M =
[[ 52  74   3  54]
 [ 53  31 -55 -28]
 [ 56  42 -33   7]
 [-33 -25   4  45]
 [ 78  72  46  60]
 [ 32 -28  25 -34]
 [ 31  32  33  33]
 [-62 -20 -13  71]]
M[-8, 0]	52
M[-2, 3]	33
M[1, 3]	-28
M[-6, 1]	42
M[-6]	[56, 42, -33, 7]
M[1, -4]	53
M[3]	[-33, -25, 4, 45]
M[4, 0]	78
M[-3]	[32, -28, 25, -34]
M[-7, 1]	31
M[-4]	[78, 72, 46, 60]
M[2, -4]	56
M[6]	[31, 32, 33, 33]
M[-6, -1]	7
M[-7, 2]	-55

data =
  -2     3    -6   -99  -132  -137
 -84    -4    91    89    72   134
 -48   -19     6    14    -3    21
 -31   -31   -28   -34   -28   -29
 164   187   137  -498  -729  -748
-109     6   156   146   131   222
 242  -551   -75     9   690   442
-142    66  -193     5  -165  -134
-265    72   553   520   483   777
-227    61   458   436   397   649
-635   450  -958   142  -775  -605
 220   245   180  -625  -924  -947
  94  -269   -58   -10   295   183
 -43   -27     4     5     2    17
 299  -668   -82    21   857   554
-195   108  -270    10  -223  -184
data[0, 0] => -2
data[:, 3] => [-99, 89, 14, -34, -498, 146, 9, 5, 520, 436, 142, -625, -10, 5, 21, 10]
data[9, 5] => 649
data[3, 2] => -28
data[14, 3] => 21
data[:, 1] => [3, -4, -19, -31, 187, 6, -551, 66, 72, 61, 450, 245, -269, -27, -668, 108]
data[:, 4] => [-132, 72, -3, -28, -729, 131, 690, -165, 483, 397, -775, -924, 295, 2, 857, -223]
data[1, 0] => -84
data[13, 5] => 17
data[12, 1] => -269
data[4] => [164, 187, 137, -498, -729, -748]
data[9, 1] => 61
data[0, 4] => -132
data[12] => [94, -269, -58, -10, 295, 183]
data[15] => [-195, 108, -270, 10, -223, -184]
data[1] => [-84, -4, 91, 89, 72, 134]
data[2, 4] => -3
data[7, 4] => -165
data[3, 4] => -28
data[7, 2] => -193
data[1, 3] => 89
data[4, 5] => -748
data[1, 5] => 134
data[6, 3] => 9
data[2, 3] => 14
data[14, 0] => 299
data[4, 1] => 187
data[1, 1] => -4
data[10, 0] => -635
data[2, 1] => -19
data[10, 2] => -958

m =
[[84.8, 79.9, -3.1, 87.6],
 [71.3, -18.9, 74.5, 17.6],
 [5.1, 49.2, 9.0, 33.8],
 [-1.9, 0.0, 58.5, 8.1],
 [21.0, 19.2, 39.9, 28.5],
 [34.3, 34.4, 33.8, 33.5],
 [-179.4, 165.1, -130.8, 31.6],
 [-27.0, -5.5, 74.1, -6.1],
 [231.5, 187.2, -115.3, 260.8],
 [65.7, -7.1, 67.3, 17.7]]
m[0, 0] => 84.8
m[:, 2] => [-3.1, 74.5, 9.0, 58.5, 39.9, 33.8, -130.8, 74.1, -115.3, 67.3]
m[0, 1] => 79.9
m[:, 3] => [87.6, 17.6, 33.8, 8.1, 28.5, 33.5, 31.6, -6.1, 260.8, 17.7]
m[5, 0] => 34.3
m[5, 1] => 34.4
m[6, 2] => -130.8
m[9, 1] => -7.1
m[4] => [21.0, 19.2, 39.9, 28.5]
m[4, 2] => 39.9
m[0, 3] => 87.6
m[9, 2] => 67.3
m[7, 1] => -5.5
m[1, 1] => -18.9
m[4, 1] => 19.2
m[6, 1] => 165.1
m[3, 3] => 8.1
m[6, 3] => 31.6
m[:, 1] => [79.9, -18.9, 49.2, 0.0, 19.2, 34.4, 165.1, -5.5, 187.2, -7.1]
m[1] => [71.3, -18.9, 74.5, 17.6]
m[4, 3] => 28.5
m[5, 3] => 33.5
m[5, 2] => 33.8
m[3, 0] => -1.9
m[2, 2] => 9.0
m[:, 0] => [84.8, 71.3, 5.1, -1.9, 21.0, 34.3, -179.4, -27.0, 231.5, 65.7]
